Below is a small trained network, with its code and all its weights. Each question gives an input and a target symbol and asks what happens when units are switched off, that is, made to give their printed mean instead of their output.

import numpy as np


def w(rows, s, z=0):
    codes = np.array(rows[::2]) - 128.0
    scale = np.full(codes.shape[1], s)
    scale[-1] = z or s
    return codes * scale


def norm(h):
    return h / np.sqrt((h * h).mean(-1, keepdims=True) + 1e-5)


def f(y):
    return np.maximum(y, 0)


def softmax(a):
    e = np.exp(a - a.max(-1, keepdims=True))
    return e / e.sum(-1, keepdims=True)


def log_softmax(a):
    a = a - a.max(-1, keepdims=True)
    return a - np.log(np.exp(a).sum(-1, keepdims=True))


def net(x, mask):
    ids = ['ΓΘΛΣΩαβημξπτψ'.index(c) for c in x.split()]
    T = len(ids)
    res = E[ids] + P[:T]
    u = 0
    for l in range(2):
        r = norm(res)
        for j in range(2):
            rows = slice(4 * j, 4 * j + 4)
            q, k, v = (r @ M[l][rows].T for M in (Q, K, V))
            z = softmax(np.where(np.tri(T) > 0, q @ k.T / 4**0.5, -1e9)) @ v
            o = O[l][rows]
            res = res + np.where(mask[u + j], z, o[:, -1]) @ o[:, :-1]
        u += 2
        y = f(norm(res) @ A[l][:, :-1].T + A[l][:, -1])
        res = res + np.where(mask[u : u + 4], y, B[l][:, -1]) @ B[l][:, :-1]
        u += 4
    return log_softmax(norm(res)[-1] @ U[:, :-1].T + U[:, -1])


Q, K, V, O, A, B = {}, {}, {}, {}, {}, {}
E = w([
[140,120,130],'Γ',
[125,126,154],'Θ',
[191,125,97],'Λ',
[197,122,96],'Σ',
[199,124,87],'Ω',
[195,125,95],'α',
[37,2,146],'β',
[196,127,89],'η',
[192,120,94],'μ',
[121,140,155],'ξ',
[248,76,7],'π',
[207,123,84],'τ',
[186,171,112],'ψ',
],0.0074)
P = w([
[206,119,194],'0',
[97,181,38],'1',
[189,84,199],'2',
[105,176,54],'3',
[180,135,169],'4',
[57,130,4],'5',
[181,117,167],'6',
[81,145,41],'7',
[164,160,163],'8',
[32,130,8],'9',
[168,103,173],'10',
[71,164,51],'11',
[153,118,172],'12',
],0.011)
Q[0] = w([
[52,184,113],'0.h1',
[86,255,160],'0.h1',
[122,57,62],'0.h1',
[193,170,102],'0.h1',
[228,105,228],'0.h2',
[126,135,175],'0.h2',
[94,213,77],'0.h2',
[99,88,228],'0.h2',
],0.0086)
K[0] = w([
[56,231,119],'0.h1',
[103,165,47],'0.h1',
[92,42,59],'0.h1',
[193,184,152],'0.h1',
[148,31,79],'0.h2',
[121,76,118],'0.h2',
[166,255,127],'0.h2',
[19,50,95],'0.h2',
],0.009)
V[0] = w([
[36,170,153],'0.h1',
[106,217,100],'0.h1',
[137,2,196],'0.h1',
[63,106,171],'0.h1',
[136,74,153],'0.h2',
[54,138,167],'0.h2',
[119,173,252],'0.h2',
[124,48,62],'0.h2',
],0.0059)
O[0] = w([
[143,140,63,2],'0.h1',
[160,18,48,67],'0.h1',
[70,180,160,184],'0.h1',
[61,108,123,58],'0.h1',
[69,108,146,158],'0.h2',
[153,206,143,30],'0.h2',
[153,71,254,91],'0.h2',
[41,195,45,159],'0.h2',
],0.0059,0.0027)
A[0] = w([
[166,24,239,49],'0.n1',
[202,61,62,107],'0.n2',
[156,145,3,2],'0.n3',
[164,254,166,237],'0.n4',
],0.0072,0.0029)
B[0] = w([
[125,162,207,180],'0.n1',
[79,106,191,216],'0.n2',
[2,75,60,213],'0.n3',
[143,31,214,254],'0.n4',
],0.0066,0.0047)
Q[1] = w([
[63,178,105],'1.h1',
[203,240,115],'1.h1',
[107,255,163],'1.h1',
[53,80,36],'1.h1',
[125,111,165],'1.h2',
[121,98,200],'1.h2',
[85,110,65],'1.h2',
[184,171,136],'1.h2',
],0.0067)
K[1] = w([
[68,109,171],'1.h1',
[124,80,98],'1.h1',
[184,63,127],'1.h1',
[71,232,159],'1.h1',
[87,140,144],'1.h2',
[9,101,197],'1.h2',
[195,1,165],'1.h2',
[145,173,137],'1.h2',
],0.0099)
V[1] = w([
[213,147,113],'1.h1',
[245,77,171],'1.h1',
[127,203,144],'1.h1',
[184,179,158],'1.h1',
[173,53,125],'1.h2',
[97,188,117],'1.h2',
[163,116,197],'1.h2',
[233,65,157],'1.h2',
],0.012)
O[1] = w([
[61,137,255,2],'1.h1',
[171,134,240,232],'1.h1',
[117,189,135,28],'1.h1',
[163,178,215,62],'1.h1',
[66,133,192,235],'1.h2',
[165,111,67,17],'1.h2',
[112,157,217,234],'1.h2',
[12,200,197,213],'1.h2',
],0.0075,0.0029)
A[1] = w([
[80,75,175,242],'1.n1',
[105,60,131,63],'1.n2',
[123,142,227,72],'1.n3',
[244,136,108,253],'1.n4',
],0.011,0.0042)
B[1] = w([
[174,110,121,254],'1.n1',
[112,53,90,163],'1.n2',
[180,185,128,180],'1.n3',
[135,203,254,170],'1.n4',
],0.012,0.0099)
U = w([
[232,70,133,142],'Γ',
[126,192,227,254],'Θ',
[94,128,133,67],'Λ',
[174,50,91,47],'Σ',
[100,125,126,78],'Ω',
[97,111,133,67],'α',
[17,210,136,164],'β',
[94,136,133,64],'η',
[203,34,101,59],'μ',
[171,224,2,231],'ξ',
[91,124,137,64],'π',
[104,127,130,56],'τ',
[101,125,135,59],'ψ',
],0.0096,0.0059)

Each question gives the input, a string of symbols that net reads in full, and the target symbol t.
The units are the heads (4 rows each of Q, K, V and O) and the neurons (one row each of A and B). Each row of codes is followed by its name. A weight is (code - 128) times the scale printed after its matrix; where a second scale follows, it is the last column's (O, A, B and U).
mask holds one flag per unit, layer by layer, with each layer's heads first. A switched-off unit (its flag False) gives its mean, the last column of its rows in O or B, instead of its output. The means were averaged over made-up inputs and are rounded, as every weight is.
A unit's drop is (log p(t) with every unit on - log p(t) with that unit switched off) / (log p(t) with every unit on - log p(t) with every unit switched off).
The circuit of an input: a set's keep is (log p(t) with only the set's units on - log p(t) with every unit switched off) / (log p(t) with every unit on - log p(t) with every unit switched off). Starting from all 12 units, units are removed one at a time, each time the one whose removal leaves the highest keep (on an exact tie, the one counted first), for as long as the keep stays at least 0.8.
circuit, biggest first: the units of the circuit, biggest drop first
top k neurons: the k neurons with the biggest drops, biggest first
top k neurons in layer l: the k neurons of layer l with the biggest drops, biggest first
which heads matter: for each layer, one digit per head in row order, 1 if its drop is at least 0.15 and else 0, layers parted by /
drop of u: that unit's drop, to one decimal
input η ψ π β τ Λ β β β Γ, target ξ: which heads matter	00 / 10
input β π π ξ, target ξ: circuit, biggest first	(0.h1; 0.n4)
input β β Θ β, target ξ: circuit, biggest first	(1.h1; 0.n4)
input Ω π ξ μ Γ τ π ψ β α π Σ ξ, target Γ: which heads matter	01 / 10
input β ψ ξ τ μ Θ π, target Θ: which heads matter	10 / 01
input β Ω Ω ξ β π β μ Ω Θ Γ α, target ξ: circuit, biggest first	(0.n4; 0.h1)
input ξ Σ Θ β, target Γ: top 2 neurons	(0.n3; 0.n4)
input Θ π ψ Λ π Θ ξ η ξ ξ Θ Σ, target Γ: which heads matter	11 / 00
input Θ Γ Θ π π Λ β ξ π ψ Λ Θ ξ, target Γ: which heads matter	11 / 10
input β μ ξ π β, target Γ: top 2 neurons	(0.n1; 0.n3)
input π Θ Λ Λ, target β: top 2 neurons	(0.n4; 1.n2)
input ξ α β Λ β Θ β Λ, target ξ: circuit, biggest first	(0.n4)
input Γ Λ Ω ξ Γ β η Γ ξ μ Θ α, target Γ: drop of 0.n4	0.2
input Θ Σ Λ Γ ξ β ξ ψ, target Γ: drop of 0.n1	0.1
input Σ Θ π Λ π Λ, target β: drop of 0.n4	0.3
input Λ Θ π π η ψ π Ω Θ, target Γ: top 2 neurons in layer 0	(0.n3; 0.n1)
input ξ μ π, target Θ: top neuron in layer 0	(0.n1)
input Θ π β π β Ω Γ β ξ η π Σ Θ, target Γ: top 2 neurons in layer 0	(0.n3; 0.n4)
